Below is a small trained network, with its code and all its weights. Each question gives an input and a target symbol and asks what happens when units are switched off, that is, made to give their printed mean instead of their output.

import numpy as np


def w(rows, s, z=0):
    codes = np.array(rows[::2]) - 128.0
    scale = np.full(codes.shape[1], s)
    scale[-1] = z or s
    return codes * scale


def norm(h):
    return h / np.sqrt((h * h).mean(-1, keepdims=True) + 1e-5)


def softmax(a):
    e = np.exp(a - a.max(-1, keepdims=True))
    return e / e.sum(-1, keepdims=True)


def log_softmax(a):
    a = a - a.max(-1, keepdims=True)
    return a - np.log(np.exp(a).sum(-1, keepdims=True))


def net(x, mask):
    ids = ['αβγδεζηθμξπσφψω'.index(c) for c in x.split()]
    T = len(ids)
    res = E[ids] + P[:T]
    u = 0
    for l in range(3):
        r = norm(res)
        for j in range(2):
            rows = slice(4 * j, 4 * j + 4)
            q, k, v = (r @ M[l][rows].T for M in (Q, K, V))
            z = softmax(np.where(np.tri(T) > 0, q @ k.T / 4**0.5, -1e9)) @ v
            o = O[l][rows]
            res = res + np.where(mask[u + j], z, o[:, -1]) @ o[:, :-1]
        u += 2
    return log_softmax(norm(res)[-1] @ U[:, :-1].T + U[:, -1])


Q, K, V, O = {}, {}, {}, {}
E = w([
[148,79,62,191],'α',
[149,110,147,104],'β',
[134,132,122,142],'γ',
[43,131,65,176],'δ',
[88,90,17,125],'ε',
[131,130,118,115],'ζ',
[175,128,127,137],'η',
[159,94,101,112],'θ',
[112,72,251,89],'μ',
[144,124,172,129],'ξ',
[122,59,137,50],'π',
[40,159,177,122],'σ',
[181,22,153,115],'φ',
[87,156,105,178],'ψ',
[109,113,192,243],'ω',
],0.0029)
P = w([
[130,143,129,126],'0',
[117,127,130,130],'1',
[188,87,249,133],'2',
[84,94,131,144],'3',
[202,83,194,112],'4',
[84,3,116,85],'5',
],0.0072)
Q[0] = w([
[126,147,87,200],'0.h1',
[120,242,104,167],'0.h1',
[63,239,72,169],'0.h1',
[174,204,105,181],'0.h1',
[195,196,117,150],'0.h2',
[128,94,133,109],'0.h2',
[103,192,84,165],'0.h2',
[249,153,227,72],'0.h2',
],0.017)
K[0] = w([
[169,196,132,63],'0.h1',
[182,223,105,132],'0.h1',
[246,212,132,117],'0.h1',
[124,208,118,115],'0.h1',
[86,175,52,125],'0.h2',
[150,103,157,112],'0.h2',
[137,212,91,123],'0.h2',
[2,48,105,170],'0.h2',
],0.018)
V[0] = w([
[98,196,115,200],'0.h1',
[124,204,172,168],'0.h1',
[154,35,4,174],'0.h1',
[197,55,189,28],'0.h1',
[254,176,198,129],'0.h2',
[143,94,227,207],'0.h2',
[173,178,69,59],'0.h2',
[40,79,121,162],'0.h2',
],0.0074)
O[0] = w([
[74,177,130,196,20],'0.h1',
[152,173,100,175,19],'0.h1',
[12,105,154,36,222],'0.h1',
[254,73,91,25,248],'0.h1',
[33,102,14,119,170],'0.h2',
[107,25,84,187,255],'0.h2',
[102,203,115,76,35],'0.h2',
[188,93,186,165,151],'0.h2',
],0.0076,0.0055)
Q[1] = w([
[138,134,73,173],'1.h1',
[227,117,238,117],'1.h1',
[65,61,130,123],'1.h1',
[7,145,6,95],'1.h1',
[119,79,108,143],'1.h2',
[90,125,77,136],'1.h2',
[117,103,141,132],'1.h2',
[74,126,107,130],'1.h2',
],0.022)
K[1] = w([
[79,120,155,96],'1.h1',
[122,238,47,118],'1.h1',
[202,150,205,142],'1.h1',
[136,4,198,165],'1.h1',
[74,104,110,127],'1.h2',
[119,57,139,132],'1.h2',
[94,130,124,136],'1.h2',
[111,69,150,145],'1.h2',
],0.02)
V[1] = w([
[72,185,203,84],'1.h1',
[4,13,105,115],'1.h1',
[131,100,102,148],'1.h1',
[172,106,118,22],'1.h1',
[145,100,155,167],'1.h2',
[165,105,194,122],'1.h2',
[163,110,181,119],'1.h2',
[133,140,104,113],'1.h2',
],0.027)
O[1] = w([
[79,95,193,142,79],'1.h1',
[106,103,121,4,172],'1.h1',
[138,136,102,111,140],'1.h1',
[194,125,187,124,251],'1.h1',
[136,92,105,106,111],'1.h2',
[133,72,105,153,115],'1.h2',
[128,80,109,148,120],'1.h2',
[113,142,139,130,140],'1.h2',
],0.037,0.015)
Q[2] = w([
[143,174,69,129],'2.h1',
[134,49,226,109],'2.h1',
[133,100,130,116],'2.h1',
[127,165,157,149],'2.h1',
[188,136,61,127],'2.h2',
[157,88,112,126],'2.h2',
[151,137,120,129],'2.h2',
[251,172,38,144],'2.h2',
],0.028)
K[2] = w([
[179,157,165,149],'2.h1',
[85,94,5,65],'2.h1',
[132,131,112,103],'2.h1',
[113,114,127,174],'2.h1',
[182,28,195,140],'2.h2',
[170,83,134,106],'2.h2',
[143,120,134,120],'2.h2',
[197,27,181,175],'2.h2',
],0.028)
V[2] = w([
[154,175,181,140],'2.h1',
[70,173,97,107],'2.h1',
[79,86,1,107],'2.h1',
[123,151,145,126],'2.h1',
[214,26,220,175],'2.h2',
[132,125,144,118],'2.h2',
[131,109,110,145],'2.h2',
[151,53,145,130],'2.h2',
],0.0091)
O[2] = w([
[115,162,154,125,150],'2.h1',
[171,95,144,150,93],'2.h1',
[152,39,103,142,75],'2.h1',
[137,130,136,133,130],'2.h1',
[176,6,75,144,255],'2.h2',
[134,121,120,110,151],'2.h2',
[116,124,142,146,109],'2.h2',
[130,77,121,102,174],'2.h2',
],0.012,0.005)
U = w([
[37,68,170,51,57],'α',
[178,195,130,142,66],'β',
[80,177,125,116,191],'γ',
[84,70,122,168,239],'δ',
[86,45,203,172,95],'ε',
[118,184,167,179,168],'ζ',
[117,197,140,77,93],'η',
[129,146,253,105,2],'θ',
[200,129,41,159,26],'μ',
[155,204,50,109,70],'ξ',
[211,89,180,216,74],'π',
[131,115,53,214,216],'σ',
[192,80,126,50,178],'φ',
[61,121,96,150,234],'ψ',
[86,96,11,74,79],'ω',
],0.019,0.0044)

Each question gives the input, a string of symbols that net reads in full, and the target symbol t.
The units are the heads (4 rows each of Q, K, V and O). Each row of codes is followed by its name. A weight is (code - 128) times the scale printed after its matrix; where a second scale follows, it is the last column's (O and U).
mask holds one flag per head, layer by layer. A switched-off head (its flag False) gives its mean, the last column of its rows in O, instead of its output. The means were averaged over made-up inputs and are rounded, as every weight is.
A unit's drop is (log p(t) with every unit on - log p(t) with that unit switched off) / (log p(t) with every unit on - log p(t) with every unit switched off).
The circuit of an input: a set's keep is (log p(t) with only the set's units on - log p(t) with every unit switched off) / (log p(t) with every unit on - log p(t) with every unit switched off). Starting from all 6 units, units are removed one at a time, each time the one whose removal leaves the highest keep (on an exact tie, the one counted first), for as long as the keep stays at least 0.8.
units of the circuit, in order: the units of the circuit, biggest drop first
most important unit: the unit with the biggest drop
heads that matter: for each layer, one digit per head in row order, 1 if its drop is at least 0.15 and else 0, layers parted by /
input α σ φ, target α: heads that matter => 10 / 10 / 00
input ζ μ π, target ζ: most important unit => 0.h2
input π ψ δ θ, target ψ: heads that matter => 11 / 10 / 00
input β π φ ψ φ φ, target ψ: units of the circuit, in order => (0.h1 1.h1 0.h2)
input ψ ω ε ψ, target ω: units of the circuit, in order => (1.h1 0.h1)
input α ξ σ φ, target ξ: units of the circuit, in order => (1.h1 0.h1 0.h2)
input σ φ φ ξ φ, target σ: units of the circuit, in order => (0.h1 1.h1)
input φ θ ω δ, target θ: heads that matter => 11 / 10 / 00
input μ π φ β, target π: units of the circuit, in order => (1.h1 0.h2)
input φ ω ξ ζ, target ω: units of the circuit, in order => (1.h1 0.h1)
input ε α φ σ ω φ, target σ: units of the circuit, in order => (1.h1 0.h2 0.h1)
input ε φ φ θ σ, target ε: units of the circuit, in order => (0.h2 1.h1 0.h1)
input π π φ, target π: units of the circuit, in order => (0.h2 1.h1 0.h1)
input β π φ, target β: most important unit => 0.h1
input σ φ β π ζ, target σ: heads that matter => 10 / 10 / 00
input φ θ π ε, target θ: units of the circuit, in order => (1.h1 0.h2 0.h1)
input π π φ θ α σ, target θ: heads that matter => 11 / 11 / 00
input π ω α π θ σ, target π: heads that matter => 11 / 10 / 00
input φ α α γ φ α, target γ: units of the circuit, in order => (1.h1 0.h1 0.h2 1.h2)
input ω ψ π α μ ω, target α: most important unit => 0.h1
input φ φ σ ξ φ π, target ξ: heads that matter => 11 / 11 / 00
input α ξ ω μ, target ξ: heads that matter => 10 / 10 / 00
